[  7   8 -17  45 -19 -14  -3  62  22  34 -11   8 -13  22 -22   2  -3   0
  -4   2  34  -2   0  -6  -4  14 -18 -11 -22 -20  15  -1  26  49 -40  -6
 -12  10 -33  13 -41 -10  38] -> 2
[-18 -44  15  24  50 -16   4  47 -14  -1  11   6   2  -4   6 -28   0   2
   3 -31   6  18 -17   9  26 -30 -19  15   3   4  -6  13  39 -22 -22   8
 -35 -11 -36   0  -3  24   4] -> 2
[ 13  51  10 -38 -41  35  16 -19  63  -9 -10 -14  20  25 -45  34 -30  -2
 -37  21   6 -33 -29   0  -6  15  18  36  -3 -25  12   6  42  -8 -56   6
  -5 -18  -8 -26  31 -30 -62] -> 6
[ -6  -3 -27 -16  20   8  17 -33  78  -1 -17   3  -3  24  11  72   6 -14
 -28  -5 -44  63  13  -6  -8  18  15  51 -29 -14 -22  35  34  47 -18 -16
  12   0  -8   4  17 -26 -39] -> 9
[ -2  26 -40 -15  14  19  18   7 -34   2   5 -22  -7 -33 -47  33 -29  24
  17 -43  -5  23   6  -1  15 -34   3  39  -8  29  -6  -5  17   6 -35 -27
 -43  16 -41  22 -22 -22 -19] -> 0
[ 15  28 -68 -33   9  57  15  52  86  39   0   5 -25   4 -43   9  -4   8
 -10  -9  25 -10 -16  -9  -1 -29 -27  81 -21   1 -11   0  39 -43 -20 -16
 -21 -31  23  24   9 -32 -28] -> 4
[  5   5 -41  36   9  14  -5 -10  -8   3 -11 -19 -21  -9  29 -22 -24  -4
  -3  23  26 -13 -19  -3 -27 -14  -3 -40 -33   2   9 -27  -3  56   2  -6
  -9   9  -1 -10 -20 -28  -9] -> 9
[-29 -17   9  -4   8 -21 -12   6 -34 -17  -7   2  13  -6   7 -41 -17 -20
  -1 -11  12  24 -30  12  30 -19  -8  19  11  17 -11  -5  -5  -3  -2   8
   6 -15 -18  -1  21  15 -30] -> 3
[  7  44 -28  52 -13  31  -6 -49  31  12 -22   8 -16  -7  22 -39 -33  15
 -27  22  -2 -17  -8   6 -28  -8  11 -37 -18 -15   1 -11  -5  48  21   4
 -36  16  12 -41 -45 -12  -7] -> 2
[ -1  26 -38  36 -19   7  21 -37   8   3  -9 -11 -22  10  38 -36 -21 -10
 -11  27  20 -27  -8  20  -3 -15  11 -14 -17  15  -5   6 -26  46   5  17
 -28   8  -8  -8 -26 -30 -16] -> 10
[  1  -8  -7  -2  36  -1   1  12 -44  -1  25  13  24   6  10 -17  -8   7
  21 -39   4   2 -10  -2  36 -18 -29  19  21   0  -4   9  21  -7  10   8
   4 -24 -28 -21  -9  -1   8] -> 4
[-21  13   6  33  25 -37  -4  34  22  18 -69  19  -7  46   8   5 -19 -24
  13  19  -9   7  -1  33  -7  14  -6 -10 -34 -17   5 -38 -11 -12  -1  -8
 -16   7 -26  50 -15 -17  -3] -> 3
[  4  31 -11  32 -33  13   3 -25   6   4   4   8 -10  -7  -4  -6 -69  -5
  11  46 -32   7   0  -5 -22  -6  36   2  -1 -10  25 -12   9  40   5  -1
   8  11  25  -4 -31 -30 -21] -> 0
[-34 -23 -48 -49  11 -55  -5 -82  74  23 -34  25 -43  14 -19  19  18 -21
  -2  15   4  -6 -27  23 -69   9 -17  24  -9  18  19  -7 -21  26 -12  -4
 -15   3 -31   2 -48   2   5] -> 8
[-18 -28  11  10  34 -38  -3  18 -29 -27  33  11  -1 -17  -9 -36 -28 -20
   6 -37  13  15   3  -3  20 -11 -10  29  37   2   4   9  25 -33 -24  15
 -23 -15 -41  11   6  11  -4] -> 7
[-22  -6  -4   3   8 -34  23  50  14  72 -45   2 -11  46   9   4 -20  -6
  -5  58  31  -5  23  39  15  42  30 -62  -4   0  -4  -3 -13 -21   2  -9
  -6  10   4  47 -20  15  47] -> 6
[  0  11 -51 -31  37  -2  -2  13  73   0   5 -26   2  20 -40  -2  27  47
  26 -11  15  16 -24 -27  21  11 -15  17  21 -30   6  13   5  -8 -25   3
 -12 -27  -4  -7  80  19   4] -> 7
[ -4  27 -49  -9 -10  25   5 -32   9  19  -7  -7  -9 -11 -10 -18 -37 -10
 -10  19  11  -2 -10  10 -14 -13  22 -20  -4   2   3  -4 -13  40  -1 -19
   6  12  19  -4 -30 -37 -15] -> 8
[-41  -1   0 -64   6 -18 -44   0  30  15   1  22   7  40 -16  -5 -22  -1
  30 -62 -54 -25 -29  14 -23   1 -24  13   3  25  21 -21 -26  -6  20 -20
  23 -20 -61  38   5  -2  40] -> 3
[-27 -43   6 -19  18 -10  -5  21 -10 -21  17  -6  -6 -12  -6 -30   0 -22
  27 -12   8  22 -30  -4   8 -17 -25  24  19  30 -17   3  15   8 -22   5
  12 -25 -14  -8   2   9 -13] -> 5
[-14 -49  39  16   1   8 -33  35  53 -67   2 -18 -31  12  -5  51  42 -22
   9 -12  -8  16  35 -15 -29  -5  15 -12  24  18   1 -18 -17  61   0  24
  45  10  16  34  20  24  26] -> 11
[ 18 -37 -45  -9 -21 -22  29  57  38  19 -49  -3 -71   7  10  15  35   1
 -38 -31  59 -26 -25   7 -18   3 -36   0 -21  21  -6  -5  -8   2 -35   0
 -16   4 -14  23 -16  -1  19] -> 9
[-22  25   1  19   2 -16 -23 -58 -25 -13 -47  31  25 -37   0 -30 -20 -24
 -10  49 -11 -19  27  29 -39  -2  30  -7   0  -2   7 -45   8 -14  45  -3
 -28  24  33 -42 -21  29   6] -> 8
[ -7 -20   2   6  35 -15  -7   6 -56 -34  10 -22   2 -33   8 -35  17  -6
   9 -33  13  27 -21 -12  15 -24 -24   1   0   7  -7  -3  18  -7  10  17
  -3   8 -28 -24  12  11   5] -> 11
[  4 -14   0  -5   1   7  -2  37 -26 -13  10 -10  -1  -9  -5  -7 -12   6
   4 -27  -1  42 -24  -3  19 -15 -18  29  15   2  -9  -4  14  -7 -22   4
   9 -10 -11   0  24  10 -34] -> 0
[ 16  27 -43  30 -22  29   5 -33  12  13  -2  -8 -10  -4   1 -23 -23   6
   0  14   8 -18 -10   4 -20 -15   0 -15  -5   5  -1  -4   2  26  16   0
 -13   1  -2 -34 -43 -22 -29] -> 4
[-14 -26   7  20  33 -12   7  28  -6 -23  -8  -1   7   8   9 -39 -22 -11
  11 -23   2   8 -30   1  24 -24 -13  26  -5  -2  -3   5  18   1 -19   5
 -43 -28 -47 -11  -8   6 -33] -> 2
[-16  31 -31  -4  52  -6  -2   7  23  19 -51  23 -27  18   8  45  12 -16
 -14   9  18 -25  25  36   0   1  -2  -1 -11 -24 -44 -18   1  21  -1   3
 -10  10 -13 -30 -17  44  59] -> 7
[-17  12 -64   1  22  -5  -5  32  49   9 -80 -14 -26  43 -11   3   4  -9
  14  -5   4   3   5  25 -18  -4 -23  -2 -16 -23  -1 -27 -34  42  -8 -22
  23   0 -30  13  17  43  55] -> 0
[ -8   7 -56  10  67  12   7 -14  -6 -51 -31  -3 -12   3 -11   4  24  -1
 -16 -38  -7  51  15   0  17  -3  -4  -5   0 -11  10   9   7  23  29   7
  -8  35 -26  16  38  13  35] -> 11
[-22   6  39  45  -9   1 -21 -89   7 -50 -28  -3  34  29  26 -34 -19  -5
  -8   0 -17 -10 -14  36 -32 -11 -15  15   1  20   4 -18 -48  27  18   4
 -18   2  15  -5  33  11  14] -> 3
[-31 -35  -8   3  44   1  -2  19   9  -1   2  15   3  -9  -6  -1  -7 -52
  -3   7  -4  30   0   2   7  -5  -5  29  -8  14 -19   1  49 -12 -27   2
   6  -3 -20  10   7  -1 -22] -> 9
[-14 -14  17   8 -10  -2   0  14 -15 -27  12   3  34 -14   1 -31 -26 -29
 -18  -5  43   2  -2  -3  38 -19   1  35  20 -13 -10   6  19  15 -21  15
 -12 -11  -9 -24  11  -5 -13] -> 10
[-38  45 -25 -28  77 -45  -1 -34  20  28 -12  28  -9  25   3  -8 -33 -15
 -42  44  -9  34 -17 -10  -6  14  20  44 -36 -33  29 -18  25  14 -37  37
  -4   9 -11  25  30 -35  26] -> 11
[ 13  18   1  23 -45  48 -13 -53  76 -32 -20  15  62 -12 -64  45  -1 -45
  -3   0 -17 -52  24  -7 -52 -24 -25  10  -1  19  25 -19   5  12 -12 -17
  -4   4  -3 -36 -29 -25 -31] -> 10
[-15  21 -14   6 -14  -7  11 -41  -4  16  16 -10  -4 -12  17 -21 -45  32
  10  11  -4 -15 -15  -7  -7  -5  14 -34 -29  17  23 -18  15  26  13   7
 -39  19 -31 -17 -21 -39  -5] -> 11
[ -1  24 -28  29 -14  12   1 -52  42  19   7  11 -19 -13   0 -13 -56   7
  -8  27   6 -22  -7 -14 -21   2   2 -29   9   1  15 -12 -20  30 -12  -7
 -22   7  15  -9 -22 -26 -27] -> 3
[ 12   5  37  53 -23  50   2 -42  84 -25   4   8   9   2  14  -6 -41  16
 -26 -19   3 -29 -25 -28   9 -64 -11  40  13  13 -26  25 -36  36 -29  17
 -36 -18  21 -68   8  -2 -35] -> 3
[ 13  -1   0 -11  28  51 -19  33   8 -12 -15  26 -13  11 -45  70 -32 -31
 -30 -37 -10 -22  -9  19 -38 -10 -22  -1 -46 -19 -19 -44  35   3 -20 -36
 -31  36 -31  -5 -19  10  37] -> 4
[-19  19  -4  15 -12   9  -3  -2   4  -3 -36  13 -11  24  11  -4 -63 -18
 -21  60 -23  17 -23  28 -16   9  54 -18 -34 -16  17 -33   2  43  -1 -14
 -10  23   3  -6 -24 -18 -46] -> 2
[ -9   8 -30  13  65  -2 -14   6  56  13 -42   5 -12  40  16 -30 -35  32
 -23  13  33 -20 -10  12  -8  16  14 -76 -10 -34 -11  -3 -32  29  10   0
 -40 -29  13  30  -1 -15  32] -> 7
[ -4  40 -36  36   2  28  13 -71  -1  21   4  -6  10  -8  13 -35 -44   5
 -15  -8  18 -19  -4  -5  -3 -17   1 -28 -18   6   2  10  -4  38  19  -8
 -63  18 -20 -48 -23 -39  27] -> 1
[-14 -28 -31  -7  16  -4   1  26  -6  -7  -4   7 -11  -5  19 -29 -30 -28
  22 -25  20  24 -31  10  24 -19 -35  38  18   6 -13   2  22  -2  23  11
   5 -28 -19  -5  -9   4  -8] -> 11
[  3  35 -32  15 -51  19  -2  -3  20  15  13 -13  -9  -7  10 -39 -62   9
 -10  21  15 -32   7   0 -21  -7  14 -18  -3 -14  29 -24   0  45  -3 -10
   8   2  -5  -2 -35 -45 -21] -> 10
[ 32 -15   1  33  -1  -6 -37 -23 -53 -35 -68 -12  23  38   0  54  12 -38
  26  34  11  30 -53  56 -57  22 -56 -15 -11 -11  -9 -27  -4  76  42 -16
  72 -23  35 -25 -33  44  18] -> 6
[ 10  30 -33  14 -13  21  -7 -14  16  17   5  -8  -8  -3  -5 -11 -31  -7
  -7  31  28 -50   0   3 -32 -16  10 -11  -9  -3  10 -16   4  35   0  -2
  -5 -16  25  -4 -40 -36  -1] -> 4
[  3  21 -44   8 -14  21  12 -16  16  10   5 -14 -20   5   8 -24 -34  -7
  -3   6  16 -12  -4  -3  -9 -19  15  -6 -22   5   5  -3 -10  47  15 -10
 -12  -2  -4   4 -38 -46 -13] -> 4
[-23 -44  26 -15  13  62 -12  12  77 -17 -21   1  20  11 -20 -18   0   8
   7 -13 -27  -6  17  -7 -42 -10 -28   5  -1  21 -21 -27 -21   8  26 -41
 -17  -3 -29 -53 -23  44  29] -> 5
[  2  -7   5  -8   2  15  -7 -52  47   3  11  -4  23  18   0  17  -8  12
  -7  19  -2  19   8  -7   5  -7   2 -33 -11 -19   7  18 -26  35  -4 -13
  23  -2   6   0  -3 -17 -19] -> 10
[-27 -14 -64  17   3 -20 -12 -15  27   4 -31  37 -33   8   7 -36 -54  17
 -37 -21  27 -57  -9  18 -14  -2  16 -79 -16  14  28  23  11  29   2 -15
 -36   2 -37  27 -11 -13  45] -> 9
[ -4 -42 -13 -13  10  51  12   7  96   7  15 -22   5  34 -37  67  33  31
  18  25 -20  24 -11   0 -16  13  -9  21   3  12   4  18  34   1 -47 -24
  32  -3  22  13  52   0 -22] -> 9
[  5  32 -44  29 -25  15  15 -38  16  25  -3  -9 -19   1   6 -44 -34  22
  16  35  12 -11 -20  -2 -14  -8   1  -8  -5  -3  15   4 -12  43  15   1
  -7  -2  16 -11 -37 -33   6] -> 0
[-18 -32  -1   9  21 -28  12  14 -16 -10   9   6  19 -16   7 -41 -24  -1
  11  -2   0   7  -6  -6   4  -2  -8   7  27  25  10   6  30  -1  -7  11
 -23 -30  -2  -2   5   2   1] -> 5
[-11 -41   1  -8  24  -6   7  23  -8 -11  17   0  11  -6  10 -26   1  -9
  21 -19  10  10  -7  -6  17 -11 -31   3  27  16  -8  20  12  -2  -2  -3
  -1 -33 -17 -13  -5   8  -4] -> 5
[-16   2  -2  42  68 -24  15  11 -53  20 -44  -1   7  30  52  -8  13 -22
  40 -10  39 -11  -8  46  29   0 -37 -36 -21 -19 -27 -12   4 -15  38  -4
 -42   0  -8   3 -24 -30  60] -> 1
[-43  11 -39  -3  50 -38  34 -46  25  25 -56  23 -24  14  14 -21   6   3
 -32  19   4  36   0   4  27  10  10 -13 -49  14 -12 -15 -25  27 -21   7
 -47  36 -14   1  19  25  28] -> 2
[ -8  -4 -36 -12  37 -47  18 -12  57  18 -24  13 -53  18  24 -22 -20  57
  -4 -11   5  15  -2 -18  27  19  11 -28  11 -28  14  21 -38 -10   8  -4
 -40 -13 -17  37   3  -9 -18] -> 3
[-16  -5 -66 -51   9  23  12 -33 114  42   4  -1   3  36 -38 -10   3  44
  -4   9 -19   3 -29 -21 -13  26   9 -14 -11   5  19  57 -11  27  -3 -42
 -18 -28 -23  -2 -16 -32 -19] -> 2
[-12  24 -41   3 -25  14  -1 -34  21  21   2  11 -14  23  14  -4 -52  -4
   1  20   1  -2 -10  22  -6  -8   9 -15  -2   7   9  -7  -6  38  -4  -8
  34  -8   7   4 -25 -39 -41] -> 4
[ -3 -31  14 -28  52  42  -4  36  45 -21  18 -24 -23  18 -32   7  20  35
  20 -32  -2 -17 -31  -4  -7 -38 -23   9  36  21  -6   6 -54 -64 -52 -31
  21 -11   1 -12  18  -2 -35] -> 7
[-19   4 -46 -47  53  27  -4 -61  82  30 -15 -38 -35  10   0 -16  45  42
  34 -15 -16   7  -5   3 -13   8 -32 -57  -1   9 -50  16 -60 -20   6 -31
 -13   1  -5  -9  17  26  13] -> 5
[ 13 -58  13  50  36  -2  -4 -55 -14 -87 -28 -34  18 -17   9  18  68 -23
  31 -12 -19 -12   4  10 -37  18 -17 -81  11  10 -41  -1  10  35  42   9
  -6 -10  25 -40   4  39 -11] -> 4
[  7  17 -51  10 -14  32  10 -25   0  10  -2 -14  -1  -2  12 -16 -14  10
 -21  27  11  -4  -8   3 -24   0   2 -26 -16  10  10 -14 -23  65  17 -14
   5  19   8 -25 -26 -23   0] -> 10
[  4   0 -24  54  12  14   8 -28   9  16  -7  -1 -19   6  47 -20 -42  -1
  -1  42  29 -33   0  15  -3 -16  13 -44 -12 -12   0   7   1  38  10   6
 -27  -2  12  -6 -36 -21   6] -> 9
[ -5  25 -14  23 -40   7   3 -27   7   5   6 -15  20 -12   1 -24 -31  -5
 -14  18  14 -24  24   5 -10  -6  22 -19 -11   4  13  -7  -1  35   1  -5
 -23  17  -4  -3 -13 -24   5] -> 10
[ 12   6 -11  -4  29  30 -35   1  16 -16 -30 -17  19 -34 -43  38  73 -15
   1   4  10  11  11 -14 -26 -21 -28   8  14  13 -23 -26   3   2   9  22
  24   1   7 -50 -10  45  -5] -> 11
[  8  26 -14  94 -33  26   8 -37  24 -34 -70 -19  17  19  24 -32   0  33
   2  51  26 -30  11  54 -21 -13  -4  -6 -11  15 -30  28   0  43  21  -9
 -27 -25  74 -22  14  21  25] -> 5
[ -1 -14  14  23 -10 -14 -17  14 -40 -16  29   3   3 -24   7 -19  -5 -14
  13 -13  19  12 -13   0  18 -12 -20   7  18   6   0   2  25   7  11  13
  10 -14   1  13  -1   0 -16] -> 3
[ 29  11  14  47 -39  30 -23  -6   0  -8 -38   8  16  33  -6  54  -2  28
  14  16   3 -46 -22  54 -46  -6 -40 -17  29   2  11 -51 -13  17 -31   6
  18  10  16 -56   0  51  -3] -> 8
[ 11  46 -71   5   2  62 -24  22  58  25   5   4 -11  12 -38   9   5  26
 -14 -13  13  10  10 -21   0  11  -7  22  -1 -12  -2  24   3  -6 -15 -30
 -31  22 -48 -18   9 -11 -15] -> 9
[  9 -41  28  29   0   5  -5  80  -3  -8 -34 -11  -3 -30  19  11   7 -23
  27  47  44 -13  -8  -1 -27 -10 -14  39  -7   8 -44 -65  18  36  28  15
 -27 -34  82 -17 -28  33  29] -> 0
[ 18  38 -15  -8  10  35 -30 -62  52   1  16  -9  40  27 -27   5  48  49
  21 -31 -23 -17  19 -13  -5  14 -26  -8  41  -1  -2  23 -32 -31  16   5
  -5 -19   2 -19  36  14   1] -> 4
[-49   3 -10   7  -9 -17  -4  32  52  43 -44  40 -17 -22 -59   7 -56   9
   5  47  23 -14  18   8   6  21  22 -10 -13  16 -21 -43  37 -24 -38 -25
 -53  15 -15  16 -35  15 -17] -> 3
[-11 -26   6  18 -18  -1 -32 -10  21 -23   1 -29  10  15 -13  -3  19   0
 -36  12  21  11   1  25 -41   3 -11 -24 -18   0   0   3   0  50 -37  -8
  30   6   1  16  42  31  24] -> 10
[ -1  46  70  22 -30  23 -46 -24  48 -35 -15  -2  10  -5 -22  35  25  -5
   2 -11 -15  -3  26 -15 -14 -16  14  74  25  -4 -37 -15  -2  -6 -10  26
  -5   0  45 -45  21  10   6] -> 1
[ -1  38 -57  17  -8  25   5 -31   8  11 -34  -1 -10   6 -10 -23 -30  14
  -8  22  16   0  -8  19  -6  -9  -7  -1 -23  -3   9  -6   6  28  24  -4
 -11  17 -13 -15 -19   2  30] -> 11
[ 34  72 -22  -9 -13  30   8 -49 -12  -9  29 -45  21 -16 -25   6  -7  28
  21 -23 -47 -10   0 -17   1  15  -8  -5  16   4   4  16  26 -30 -13  -2
  13 -11   4 -18  55   0 -41] -> 6
[  3  -7  -9  22  19   5  19 -18  -5   9   4 -18 -11   4  13 -13 -27   5
  14  31  -9 -23 -14  -6 -11  -4  12 -45 -21  18   5  -3 -29  42   9 -14
 -19  -1  15  15 -23 -20  10] -> 3
[-12  44 -15 -28  -2  19  -5 -69  62   1  29 -15  31  17  -7 -16  -5  12
 -17 -25 -34  53 -25 -14  14   2  11  62 -14 -25  -7  64  34  -2  14   8
 -12  -1  -9 -10  58 -48 -10] -> 11
[-34   7 -29  37  37 -25  22 -14  27 -13 -70  26  -6 -11   3 -25 -30  15
 -17   8  21  20  29  26  23 -32  -2  14 -40  23 -23   3  34   6 -10   0
 -62 -16   9  30  18  24  14] -> 5
[ -3  10 -32  11   1   7  16 -44   5  21   0   4  -2  15  16 -16 -43 -25
   1  41  15   1 -24  12  -9 -21   8   2  -6   0  18  -3 -31  44  -6  -6
  -6  15  13 -20 -22 -25  -4] -> 8
[ 33  12 -29   9  18  47  14 -23  59  10  30 -31  18   9 -43  -7  15  15
  46  10 -19  15 -21 -41   6  -1 -29  11  27 -19   9  24  -2  -7 -14  12
  -2 -22  24  -3  33  -7  -7] -> 0
[-17 -15 -11  19   4 -13   6  15  -8 -10  -5   3 -13  -7   5 -25 -18 -38
   9  11  18  13   1  -2  10 -12   7  35  27   5   5   5  16  -3   4  10
  -3 -17   0 -15 -12 -10 -17] -> 1
[  4  27 -35  38 -29   8  10 -38  36  -8  -5   0   8   2   9 -22 -52 -18
 -18  50  34 -10   0   1  -5 -14  15   9  -6 -40  33  -8  14  62  -3  11
 -15   2  12 -17  -7 -31 -17] -> 10
[-33 -30  25  13  54   3   3  -1  73   1  22  -7  -2  10 -21 -13   8   8
  -7 -22 -15  26  30 -25 -17  25   2  22 -13  -1 -15  17  26 -37 -15 -17
 -76  12  -9  29  48  -5  55] -> 1
[-26 -17  26  17  18 -26 -11  10 -29 -28  23  -3  10 -11  26 -25 -24 -11
  21 -22   9  -4   1   1  27 -11   0 -13  34  15  -3   6  18 -19   1  14
  -3 -18 -14 -12  31  21 -17] -> 6
[  9  23  -4  12  66  42  22 -33  21 -34  -4 -14  17  15  -9  19  -9  34
   9   7 -33 -10   5   8   7  25   7 -30 -11 -30 -12  22  66 -20  17  -5
 -42 -16 -12 -11  31   4 -28] -> 6
[ -7 -15  13   4   2 -13 -27  59  58  21 -55  19 -12  27 -15  59  10 -63
  -4  25   8 -12  -5  29 -41  -1 -47  24 -36  12 -41 -61  -2   4 -60   4
  36 -15  24  27   5  37   7] -> 10
[ -7  34   8  10 -24 -35 -11 -38  20  32   9   9 -12  12  -5 -28 -59 -19
 -22 -16 -10  31  14 -27  -6  -4   7   4  -4 -42  44  -5  -4  24 -24   5
  24  19 -38   7 -24 -45  27] -> 1
[ -5  31 -11  54  52   1 -19 -31 -38  11 -20  25 -17  28  64  11 -12 -30
  12  -7  16 -51  13  40   6 -20 -26 -13  13   3 -23 -16 -43  15  -1  26
 -24  15 -20 -16 -24  14  56] -> 9
